Here is a tiny trained network, its code and every weight. The questions are about switching its units off for an input and a target symbol, where a switched-off unit gives its printed mean instead of its output.

import numpy as np


def w(rows, s, z=0):
    codes = np.array(rows[::2]) - 128.0
    scale = np.full(codes.shape[1], s)
    scale[-1] = z or s
    return codes * scale


def f(y):
    return y / 2 * (1 + np.tanh(0.7978845608 * (y + 0.044715 * y**3)))


def softmax(a):
    e = np.exp(a - a.max(-1, keepdims=True))
    return e / e.sum(-1, keepdims=True)


def log_softmax(a):
    a = a - a.max(-1, keepdims=True)
    return a - np.log(np.exp(a).sum(-1, keepdims=True))


def net(x, mask):
    ids = ['γδεζηλμξπστψω'.index(c) for c in x.split()]
    T = len(ids)
    res = E[ids] + P[:T]
    q, k, v = (res @ M[0].T for M in (Q, K, V))
    z = softmax(np.where(np.tri(T) > 0, q @ k.T / 3**0.5, -1e9)) @ v
    res = res + np.where(mask[0], z, O[0][:, -1]) @ O[0][:, :-1]
    y = f(res @ A[0][:, :-1].T + A[0][:, -1])
    res = res + np.where(mask[1:13], y, B[0][:, -1]) @ B[0][:, :-1]
    return log_softmax(res[-1] @ U[:, :-1].T + U[:, -1])


Q, K, V, O, A, B = {}, {}, {}, {}, {}, {}
E = w([
[90,153,76,152,49],'γ',
[89,192,145,151,143],'δ',
[70,88,185,192,64],'ε',
[110,73,107,70,72],'ζ',
[130,166,5,94,148],'η',
[103,173,111,162,103],'λ',
[46,229,119,141,84],'μ',
[139,60,140,79,123],'ξ',
[127,131,138,131,150],'π',
[67,194,162,109,152],'σ',
[146,85,122,128,128],'τ',
[105,155,169,96,166],'ψ',
[114,98,89,117,64],'ω',
],0.021)
P = w([
[255,149,188,122,76],'0',
[79,144,99,53,67],'1',
[86,140,98,64,66],'2',
[58,183,85,83,65],'3',
[72,159,89,76,62],'4',
[74,159,84,69,49],'5',
[87,147,80,73,42],'6',
[68,162,78,79,42],'7',
[65,162,80,65,23],'8',
[87,131,72,58,38],'9',
[68,148,68,74,30],'10',
[63,175,80,77,34],'11',
],0.0091)
Q[0] = w([
[58,115,78,108,79],'h0',
[90,150,63,8,120],'h0',
[88,149,17,90,126],'h0',
],0.014)
K[0] = w([
[181,124,189,179,92],'h0',
[221,194,189,114,108],'h0',
[253,137,124,144,109],'h0',
],0.014)
V[0] = w([
[102,143,198,3,217],'h0',
[164,138,202,210,187],'h0',
[136,22,115,90,121],'h0',
],0.015)
O[0] = w([
[199,159,126,251,82,2],'h0',
[157,102,39,131,50,99],'h0',
[202,191,180,72,77,109],'h0',
],0.016,0.0078)
A[0] = w([
[79,79,42,80,197,102],'n0',
[85,156,249,214,180,112],'n1',
[178,178,209,151,124,117],'n2',
[87,103,171,133,151,120],'n3',
[72,118,104,41,192,82],'n4',
[171,123,75,63,96,91],'n5',
[131,44,129,139,95,156],'n6',
[217,56,108,120,189,156],'n7',
[140,182,26,115,181,185],'n8',
[46,152,138,130,75,255],'n9',
[93,68,94,254,158,46],'n10',
[80,85,105,78,67,247],'n11',
],0.0081,0.0082)
B[0] = w([
[121,101,137,107,60,212],'n0',
[171,72,110,95,117,143],'n1',
[93,32,71,84,28,137],'n2',
[107,118,134,154,112,165],'n3',
[134,194,80,233,4,254],'n4',
[75,222,139,155,183,148],'n5',
[117,115,143,136,160,148],'n6',
[174,160,71,128,155,128],'n7',
[173,30,1,46,90,153],'n8',
[234,22,193,129,207,203],'n9',
[65,222,187,51,191,176],'n10',
[168,167,153,167,223,219],'n11',
],0.0075,0.032)
U = w([
[164,97,116,132,56,61],'γ',
[41,121,117,154,56,17],'δ',
[100,60,90,52,182,148],'ε',
[67,165,99,161,196,155],'ζ',
[117,32,86,155,90,137],'η',
[81,157,28,48,99,148],'λ',
[46,194,179,87,108,84],'μ',
[194,154,108,54,204,137],'ξ',
[123,51,135,58,129,112],'π',
[2,88,122,88,131,36],'σ',
[146,139,101,224,97,134],'τ',
[140,16,198,192,149,253],'ψ',
[225,38,95,157,165,221],'ω',
],0.0078,0.0047)

Each question gives the input, a string of symbols that net reads in full, and the target symbol t.
The units are the heads (3 rows each of Q, K, V and O) and the neurons (one row each of A and B). Each row of codes is followed by its name. A weight is (code - 128) times the scale printed after its matrix; where a second scale follows, it is the last column's (O, A, B and U).
mask holds one flag per unit, heads first, then neurons. A switched-off unit (its flag False) gives its mean, the last column of its rows in O or B, instead of its output. The means were averaged over made-up inputs and are rounded, as every weight is.
A unit's drop is (log p(t) with every unit on - log p(t) with that unit switched off) / (log p(t) with every unit on - log p(t) with every unit switched off).
The circuit of an input: a set's keep is (log p(t) with only the set's units on - log p(t) with every unit switched off) / (log p(t) with every unit on - log p(t) with every unit switched off). Starting from the 12 units with the biggest drops (on a tie, the unit counted first), units are removed one at a time, each time the one whose removal leaves the highest keep (on an exact tie, the one counted first), for as long as the keep stays at least 0.8.
units of the circuit, in order: the units of the circuit, biggest drop first
unit that matters most: the unit with the biggest drop
k most important neurons: the k neurons with the biggest drops, biggest first
input σ ψ ξ, target ζ: unit that matters most	n10
input δ ξ ξ σ, target ε: 2 most important neurons	n4, n10
input ζ η η γ, target π: units of the circuit, in order	n4, h0, n2, n1
input σ ε π ω ψ, target ζ: units of the circuit, in order	n10, h0, n4
input σ δ γ σ ψ γ μ, target ζ: units of the circuit, in order	n10, h0, n4
input ξ η ω ω, target γ: units of the circuit, in order	h0, n2
input π ω ξ σ ε ω γ ω ξ σ σ τ, target ω: units of the circuit, in order	n4, h0
input τ ω ψ ξ μ λ γ ψ π γ ω, target ξ: units of the circuit, in order	h0, n4, n0
input δ γ ω, target ε: units of the circuit, in order	n4, h0, n10
input μ τ ζ δ τ π, target σ: units of the circuit, in order	h0, n10, n0
input ζ ψ ω ζ π, target π: units of the circuit, in order	n4, h0, n2, n11
input σ ω μ ω, target ζ: 3 most important neurons	n10, n4, n0
input ξ ξ τ ω ω π, target γ: 4 most important neurons	n2, n10, n11, n9
input ζ σ ω τ σ π σ δ η ψ, target π: units of the circuit, in order	h0, n2, n4, n1
input τ τ σ δ ψ σ λ, target ξ: units of the circuit, in order	n4, h0
input ε ψ ψ σ δ ζ ω ω ζ ω τ, target λ: 2 most important neurons	n5, n4
input ε τ τ ψ ζ, target λ: 3 most important neurons	n5, n4, n0
input ω μ π ω ψ ε η ε, target ψ: 3 most important neurons	n9, n10, n11
input γ ω τ ζ ψ τ σ γ ω σ σ, target δ: 4 most important neurons	n4, n0, n10, n3
input σ ω η γ π ω δ σ τ ψ ω τ, target ζ: 4 most important neurons	n10, n4, n0, n9
input γ ψ γ ξ ω λ η δ π, target δ: 2 most important neurons	n4, n0
